Below are the code and all the weights of a small trained network. Each question names an input and a class and asks about switching units off, where a switched-off unit gives its printed mean instead of its output.

import numpy as np


def w(rows, s, z=0):
    codes = np.array(rows[::2]) - 128.0
    scale = np.full(codes.shape[1], s)
    scale[-1] = z or s
    return codes * scale


def norm(h):
    return h / np.sqrt((h * h).mean(-1, keepdims=True) + 1e-5)


def f(y):
    return y / 2 * (1 + np.tanh(0.7978845608 * (y + 0.044715 * y**3)))


def log_softmax(a):
    a = a - a.max(-1, keepdims=True)
    return a - np.log(np.exp(a).sum(-1, keepdims=True))


def net(x, mask):
    res = np.array(x, float).reshape(1, 4) / 4 @ E
    u = 0
    for l in range(4):
        y = f(norm(res) @ A[l][:, :-1].T + A[l][:, -1])
        res = res + np.where(mask[u : u + 5], y, B[l][:, -1]) @ B[l][:, :-1]
        u += 5
    return log_softmax(norm(res)[-1] @ U[:, :-1].T + U[:, -1])


A, B = {}, {}
E = w([
[154,229,140,122,200,24,146],'x0',
[187,89,70,124,144,235,166],'x1',
[204,110,135,180,2,130,117],'x2',
[81,134,98,37,96,94,128],'x3',
],0.0065)
A[0] = w([
[142,72,151,53,75,72,125,128],'0.n1',
[114,162,115,183,3,21,94,32],'0.n2',
[95,26,51,154,137,230,85,48],'0.n3',
[249,111,132,132,45,162,147,249],'0.n4',
[184,177,164,192,190,43,122,167],'0.n5',
],0.0079,0.002)
B[0] = w([
[43,150,100,99,146,41,204,157],'0.n1',
[121,235,64,138,67,246,99,205],'0.n2',
[55,215,51,84,129,167,105,254],'0.n3',
[250,141,198,122,127,143,34,244],'0.n4',
[71,2,3,190,203,153,195,223],'0.n5',
],0.0059,0.0062)
A[1] = w([
[94,137,67,59,111,81,161,134],'1.n1',
[68,125,130,147,101,95,83,116],'1.n2',
[92,55,255,85,125,72,92,5],'1.n3',
[84,89,158,144,136,104,126,109],'1.n4',
[79,186,135,131,119,126,124,85],'1.n5',
],0.01,0.0027)
B[1] = w([
[82,116,95,119,89,243,132,255],'1.n1',
[152,63,177,4,158,184,76,158],'1.n2',
[213,59,254,119,15,71,228,126],'1.n3',
[85,76,189,118,27,132,145,135],'1.n4',
[111,108,190,65,177,173,153,172],'1.n5',
],0.0076,0.0041)
A[2] = w([
[87,75,90,164,205,118,57,85],'2.n1',
[36,175,114,57,159,176,239,113],'2.n2',
[236,43,37,145,119,202,116,251],'2.n3',
[95,81,66,196,209,2,192,40],'2.n4',
[125,110,148,184,239,3,197,78],'2.n5',
],0.0066,0.0025)
B[2] = w([
[89,87,106,102,61,177,213,164],'2.n1',
[127,147,55,123,123,166,1,242],'2.n2',
[150,214,187,89,85,68,113,254],'2.n3',
[120,123,126,244,115,131,233,176],'2.n4',
[165,78,61,216,109,139,188,165],'2.n5',
],0.0074,0.0071)
A[3] = w([
[255,213,189,138,47,131,87,252],'3.n1',
[176,175,89,130,82,156,48,247],'3.n2',
[160,60,120,195,171,152,133,51],'3.n3',
[146,86,92,101,115,199,104,214],'3.n4',
[122,103,132,108,181,161,130,38],'3.n5',
],0.0075,0.0017)
B[3] = w([
[251,254,245,254,57,68,168,251],'3.n1',
[121,140,175,153,211,59,87,254],'3.n2',
[4,124,109,126,46,72,168,137],'3.n3',
[156,183,133,141,160,106,99,195],'3.n4',
[120,158,84,23,91,120,113,130],'3.n5',
],0.0074,0.0087)
U = w([
[65,93,34,228,168,131,251,124],'0',
[109,26,213,51,102,106,156,121],'1',
[203,227,196,181,125,109,96,182],'2',
[33,177,60,63,180,194,32,154],'3',
[141,85,130,101,188,76,155,3],'4',
],0.013,0.0078)

Each question gives the input, the list of numbers given to net, and the class t.
The units are the neurons (one row each of A and B). Each row of codes is followed by its name. A weight is (code - 128) times the scale printed after its matrix; where a second scale follows, it is the last column's (A, B and U).
mask holds one flag per neuron, layer by layer. A switched-off neuron (its flag False) gives its mean, the last column of its row in B, instead of its output. The means were averaged over made-up inputs and are rounded, as every weight is.
A unit's drop is (log p(t) with every unit on - log p(t) with that unit switched off) / (log p(t) with every unit on - log p(t) with every unit switched off).
The circuit of an input: a set's keep is (log p(t) with only the set's units on - log p(t) with every unit switched off) / (log p(t) with every unit on - log p(t) with every unit switched off). Starting from the 12 units with the biggest drops (on a tie, the unit counted first), units are removed one at a time, each time the one whose removal leaves the highest keep (on an exact tie, the one counted first), for as long as the keep stays at least 0.8.
units of the circuit, in order: the units of the circuit, biggest drop first
most important unit: the unit with the biggest drop
top k neurons: the k neurons with the biggest drops, biggest first
top k neurons in layer l: the k neurons of layer l with the biggest drops, biggest first
drop of u: that unit's drop, to one decimal
input [2,-5,2,-5], class 0: units of the circuit, in order -> [0.n5]
input [-7,-6,-5,0], class 1: units of the circuit, in order -> [0.n2 1.n3 1.n2]
input [8,-1,-1,5], class 3: top 3 neurons -> [1.n1 2.n2 3.n1]
input [-2,-1,-7,-5], class 0: units of the circuit, in order -> [0.n2 2.n3 2.n1]
input [4,-2,3,-1], class 0: top 3 neurons in layer 0 -> [0.n5 0.n3 0.n4]
input [-2,-7,-5,-4], class 1: top 2 neurons in layer 1 -> [1.n4 1.n2]
input [-3,-6,-8,-4], class 1: top 2 neurons -> [0.n3 0.n2]
input [4,-5,6,4], class 3: top 3 neurons in layer 0 -> [0.n1 0.n5 0.n4]
input [-3,-2,2,4], class 3: top 2 neurons -> [0.n1 3.n1]
input [-2,-8,1,-1], class 3: top 2 neurons in layer 0 -> [0.n2 0.n4]
input [-6,-5,-2,-5], class 3: top 2 neurons in layer 0 -> [0.n3 0.n4]
input [-1,-8,-8,-7], class 0: drop of 0.n5 -> 0.2
input [-4,-7,-5,8], class 1: drop of 0.n2 -> 0.2
input [5,4,-2,1], class 0: most important unit -> 0.n3
